In the rows, zero is written as 128.
Known rows, with every step that occurs:
lagi, losufa, figed, pipot, dopomo, kiku: [155 100 107 191  83 155 138 117 124 171 110 109 124 147 138 107  74 125
 135 129 233  74 132 133 118 121 113 111]
figed, pipot: [133 137 144 145 124 123 149 122 140 140 144 110 119 125 130 150 103 114
 110 108 170 126 129 134 131 136 135 129]
kiku, vegu, lagi, losufa, figed: [106  89 106 189 144 113 108 164  97 105  93 137 138  86 133  96  87 151
 122 125 134 121 152 107  87 113  73 122]
dopomo, kiku, pipot, lagi: [140 125  93  92  96 137 141 120  75 176 113 125 129 117  94 135 161 195
 163 106 113  67 132 144  42  71 163 119]
dopomo, kiku, lagi, losufa: [156 114 118 118 113 126 110 130 134 168 100 109 127 145 145 102  78 178
 148 108 173  50 153 118  68 129 138 111]
kiku, pipot, dopomo, losufa, figed: [131 106 109 197 131 149 141 122 104 196 104 140 110 159 103 101 201 148
 144 164 151  89 116 134 119  68 151 106]
dopomo, kiku, vegu, lagi, losufa: [115  87 116 145 115  98 113 152  98 134  87 102 119 119 115 110  66 192
 123 101 113  67 164 116  48  95 158 130]
vegu, lagi, losufa, kiku, pipot: [110 103  94  95 144 135  77 146  95 180  82 131 134 163  99 135 160 169
 100 105 156 129 121 116  62  96 160 125]
vegu, lagi, kiku, pipot, dopomo: [118 109 137 145 119 119 128 157 114 124  43 120 129 177  74 155 194 139
  86 125 111 116 129 133 100  40 131 118]
lagi, dopomo, losufa, figed: [164 111 120 215 164 154 138 118  93  67 147 148 130 113 130  93 160 149
 152 124 162 111 121 122 152 181 103 123]
dopomo, kiku: [137 116 108 127  98 137 126 114 121 143 130 116 125 140 126 123 108 174
 138 116 141  76 133 130  95 122 170 129]
kiku, dopomo, pipot: [116 125 115 186  88 101 127 136 127 121 142 157  90 107  89 145 106 161
 135 159 106  76 114 133 131  94 156 123]
pipot, lagi, losufa, figed: [150 120 110 161 119 153 136 141  89 119 109 146 155  71 147  99 127 131
 179 127 164 134 131 123 106 140  34 113]
dopomo, losufa, figed: [141 115 125 206 135 144 147 121 115 129 130 134 124 116 141  99 153 166
 152 140 175 104 127 119 130 146 129 122]
dopomo, kiku, lagi, losufa, figed, pipot: [166 114 104 176 112 142 125 123 131 167 118 113 135 127 164 104  52 169
 138 103 252  54 152 118  79 155 107 106]
dopomo, kiku, pipot, lagi, losufa: [138 115 112  89  92 142 123 135  72 190  93 119 138 128 107 105 138 169
 167  95 128  69 143 138  36  92 139 115]
pipot, dopomo, losufa, kiku: [160 113 111 136 140 123 137 112 137 153 119 104  82 161 112 144 186 199
 147 165 189 100  79 134 143  82 158 118]
pipot, dopomo: [139 122 123 142 119 127 137 124 137 148 109 123 113 143 117 136 143 113
 133 157 131 124 117 137 144  82 127 117]
pipot, dopomo, kiku, lagi, losufa, figed: [169 100  81 173 105 149 118 125 129 173  84 127 131 139 147  92  94 165
 161 154 210  51 136 121  95  99 101  95]
pipot, dopomo, kiku: [147 111 104 141  89 136 140 111 130 164 108 113 112 155 112 134 123 159
 141 149 144  70 120 139 113  76 168 119]
lagi, dopomo, losufa, kiku, vegu: [160 105 103 123 193  99 117 131  95  42 159 116  75 120 106 121 169 238
 143 124 140  87  77 132 138 148 115 129]
kiku, pipot: [109 126 116 105 131 132 112 134 110 175 118 140 123 152 105 122 161 128
 116 120 103 118 128 134  96 101 150 123]
figed, losufa, kiku: [125 139 120 165 137 146 106 119 111 107 150 140 101 133 132 140 148 183
 122 129 198 106  76 134 132 183 100 126]
vegu, lagi, kiku, pipot: [107 115 140 129 127 118 122 161 106  99  61 126 147 165  86 143 179 159
  81  91 106 123 143 123  81  93 134 127]
vegu, lagi: [117 120 127 166 127 120 129 133 118 136 101 125 140 122 118 151 124 132
 111 117 118 136 152 116  96  99 164 133]
kiku, dopomo, losufa, figed: [134 103 117 226 123 114 123 128 139 125 150 149 106 104 109  98 133 170
 172 161 164  94 115 120 140 134 136 116]
losufa, kiku: [138 125  87  87 138 130 106 121 130 119 141 125 117 135 127 143 150 184
 128 135 173 130  85 127 131 131 124 129]

Rows:
[114  78  86 186 112 119 108 150  88 119  92 125 131  98 131  93  64 199
 131 115 144  70 156 109  54 111 116 123] : dopomo, kiku, vegu, lagi, losufa, figed
[187 131 120 154 152 103 152 109 160 178 121  82  70 158 125 171 161 204
 134 150 249  73  85 136 124  73 169 105] : figed, pipot, dopomo, losufa, kiku, lagi
[183 119 109 222 180 136 135 120 109  79 139 146 126 112 142 100 151 173
 159 129 180  82 128 117 129 164  98 108] : kiku, lagi, dopomo, losufa, figed
[130 111 147 185 126  96 127 127 147 140 145 130  87 124  97 119 132 159
 164 147 134  92 122 126 134 119 176 122] : kiku, dopomo, losufa
[164 122 105 190 163 153 150 124  50 105 134 158 132  95 102 103 211 166
 180 113 134 101 117 137  97 128  96 112] : kiku, pipot, lagi, dopomo, losufa, figed
[136 104 127 235 114 142 137 136 123 167  80 121 139 125 132 133  93  85
 106 131 210 137 147 119 122  99 102 114] : vegu, lagi, losufa, figed, pipot, dopomo
[172 117 130 148 101 120 136 120 151 196  94  88 107 162 135 134  68 144
 134 120 215  46 143 134  88  92 147 102] : figed, pipot, dopomo, kiku, lagi, losufa
[170 111  94 124 138 103 146 130  65  45 145 121 111  67 102 130 124 208
 180 102  88  65 113 143  87 116  87 124] : pipot, lagi, dopomo, kiku, vegu
[120  96  99 145 127 100  67 146 136 126 110 137 116 122  96 139 111 167
 136 134 172 134 115 111 104 113 142 124] : vegu, lagi, losufa, kiku, dopomo
[145 131 139 162 116 122 157 117 149 155 124 106 105 144 118 158 118  97
 113 139 174 125 119 145 149  88 138 119] : figed, pipot, dopomo
[134 149 102 219  91 116 129 128  88  83 164 164  72  66  89 172 146 233
 168 160 169  54  57 145 111 128  94 116] : figed, losufa, kiku, dopomo, pipot, lagi
[126 116 149 153 123 114 135 155 126  51  71 114 145 136 110 152 143 152
  93 101 128 130 141 117 113 113 111 133] : vegu, lagi, kiku
[168 146 108 179 182 136  91 120 107  57 155 153 101 124 133 140 149 189
 131 117 206  87  73 130 130 204  71 114] : figed, losufa, kiku, lagi, dopomo
[108 107 119 152 146  86 131 151 110 101 106 119 115  94 108 145 108 166
 108 125  83 117 142 120  89  79 142 132] : kiku, vegu, lagi
[124 109 131 221 124 143 127 140 113 148  99 125 152 113 145 125  76 101
 104  99 212 140 160 111 102 145 110 124] : vegu, lagi, losufa, figed, pipot
[164 151 103 208 153 144 115 119  83  60 155 163  89 127 124 156 145 226
 118 128 196  44  73 134 123 179  90 114] : figed, losufa, kiku, lagi, dopomo, pipot
[173 133 113 144 171 119 115 127 121  83 134 143 130 121 129 131 132 138
 137 117 139 110 127 125 125 149 103 116] : kiku, lagi, dopomo
[152 112 153 208 163 124 145 125  93  90 114 122 126 132 106 136 156 147
 126  98 119 112 146 119 115 137 173 133] : vegu, lagi, dopomo, losufa
[142 119 124 179 153 125 122 130  93  75 114 140 147 119 108 146 134 111
 113 101 112 143 145 120 117 135 138 135] : vegu, lagi, dopomo
[159 135 148 114 117 119 157 151 113  34  96 115 140  99 116 146 170 166
 149 107 135 125 114 136 120 121  46 123] : pipot, lagi, kiku
[128 117 104  88 152 129 112 121 105 176 127 118  97 173 101 130 208 218
 131 126 161  90  90 132  96 103 192 123] : dopomo, losufa, kiku, pipot
[159 106  86 161 113 146 104 129 120 156 104 131 143 126 160  83  77 183
 156 123 207  56 150 111  75 148 100 105] : dopomo, kiku, lagi, losufa, figed
[105 137 107 137 143 151  90 125  90 153 144 149 100 159 109 133 181 183
 108 122 179  93  76 140  98 152 125 122] : figed, losufa, kiku, pipot
[150 118 150 180 129 122 160 117 135 162 107 108  94 155 115 126 166 143
 144 158 141  93 121 135 143  79 170 117] : pipot, dopomo, losufa
[118 124 138  93 130 127 116 158 116  90  89 127 133 170  97 121 179 150
  97 102 116 113 121 135 113 123 102 123] : lagi, kiku, pipot
[140  99 138 218 122 109 129 149 147  45 122 140 110 118 104  97 153 185
 155 144 182  88 109 120 158 153  83 115] : lagi, kiku, dopomo, losufa, figed
[134 116 130 184 126 149 126 134 121 140 127 129 143 118 157  98  82  96
 121 111 219 130 140 121 133 174  74 119] : lagi, losufa, figed, pipot
[128 148 107 134 136 145 115 127  67 142 138 148 106 111 102 154 201 201
 146 118 170  97  71 147  76 129  92 117] : figed, losufa, kiku, pipot, lagi
[113 126 112 154 156 111 102 139 104  71 157 133  74 106 125 133 131 218
 120 138 165  86  67 137 118 159  74 126] : figed, losufa, kiku, vegu
[137 111 133 241 120 109 144 121 147 142 163 134  96 103 114 119 110 150
 154 140 208  91 120 127 145 147 143 117] : kiku, dopomo, losufa, figed, pipot
[155 137 162 137 120 125 155 136 110 143 120 103 132  91 136 137  99 104
 150  93 176 130 137 136 102 132  83 120] : figed, pipot, lagi, losufa
[174 136 120 136 150 130 147 125  81  53 139 138 138  79 114 140 161 127
 169 108 113 136 115 139 127 140  69 124] : pipot, lagi, dopomo
